Below are the code and all the weights of a small trained network. Each question names an input and a class and asks about switching units off, where a switched-off unit gives its printed mean instead of its output.

import numpy as np


def w(rows, s, z=0):
    codes = np.array(rows[::2]) - 128.0
    scale = np.full(codes.shape[1], s)
    scale[-1] = z or s
    return codes * scale


def f(y):
    return np.maximum(y, 0)


def log_softmax(a):
    a = a - a.max(-1, keepdims=True)
    return a - np.log(np.exp(a).sum(-1, keepdims=True))


def net(x, mask):
    res = np.array(x, float).reshape(1, 2) / 4 @ E
    y = f(res @ A[0][:, :-1].T + A[0][:, -1])
    res = res + np.where(mask, y, B[0][:, -1]) @ B[0][:, :-1]
    return log_softmax(res[-1] @ U[:, :-1].T + U[:, -1])


A, B = {}, {}
E = w([
[120,252,202],'x0',
[172,181,26],'x1',
],0.012)
A[0] = w([
[149,198,5,170],'N1',
[111,18,133,201],'N2',
[190,97,15,221],'N3',
[150,255,188,161],'N4',
[107,231,118,255],'N5',
[127,67,151,195],'N6',
[117,130,242,209],'N7',
[154,109,215,161],'N8',
],0.012,0.0049)
B[0] = w([
[86,41,175,217],'N1',
[149,139,35,196],'N2',
[122,36,107,213],'N3',
[239,172,195,251],'N4',
[177,93,224,226],'N5',
[113,248,2,170],'N6',
[57,179,199,221],'N7',
[22,132,169,183],'N8',
],0.0097,0.016)
U = w([
[152,206,62,118],'0',
[176,138,122,2],'1',
[239,128,8,151],'2',
[170,59,121,211],'3',
[254,222,194,160],'4',
[200,178,115,3],'5',
[50,137,165,142],'6',
],0.013,0.006)

Each question gives the input, the list of numbers given to net, and the class t.
The units are the neurons (one row each of A and B). Each row of codes is followed by its name. A weight is (code - 128) times the scale printed after its matrix; where a second scale follows, it is the last column's (A, B and U).
mask holds one flag per neuron, in row order. A switched-off neuron (its flag False) gives its mean, the last column of its row in B, instead of its output. The means were averaged over made-up inputs and are rounded, as every weight is.
A unit's drop is (log p(t) with every unit on - log p(t) with that unit switched off) / (log p(t) with every unit on - log p(t) with every unit switched off).
The circuit of an input: a set's keep is (log p(t) with only the set's units on - log p(t) with every unit switched off) / (log p(t) with every unit on - log p(t) with every unit switched off). Starting from all 8 units, units are removed one at a time, each time the one whose removal leaves the highest keep (on an exact tie, the one counted first), for as long as the keep stays at least 0.8.
units of the circuit, in order: the units of the circuit, biggest drop first
top k neurons: the k neurons with the biggest drops, biggest first
drop when u is switched off: that unit's drop, to one decimal
input [-5,7], class 3: units of the circuit, in order -> (N1)
input [0,1], class 3: units of the circuit, in order -> (N4; N7)
input [-2,-4], class 0: units of the circuit, in order -> (N1; N6; N5)
input [-8,7], class 3: top 2 neurons -> (N1; N3)
input [-2,-2], class 2: units of the circuit, in order -> (N7; N1; N5)
input [2,5], class 3: units of the circuit, in order -> (N1; N7)
input [-8,8], class 3: top 2 neurons -> (N1; N3)
input [-4,-4], class 2: top 2 neurons -> (N2; N7)
input [1,-2], class 6: top 3 neurons -> (N4; N5; N2)
input [0,3], class 3: top 2 neurons -> (N7; N4)
input [1,-4], class 6: drop when N4 is switched off -> 0.9
input [2,7], class 3: drop when N1 is switched off -> 0.4
input [-7,8], class 3: drop when N1 is switched off -> 1.2
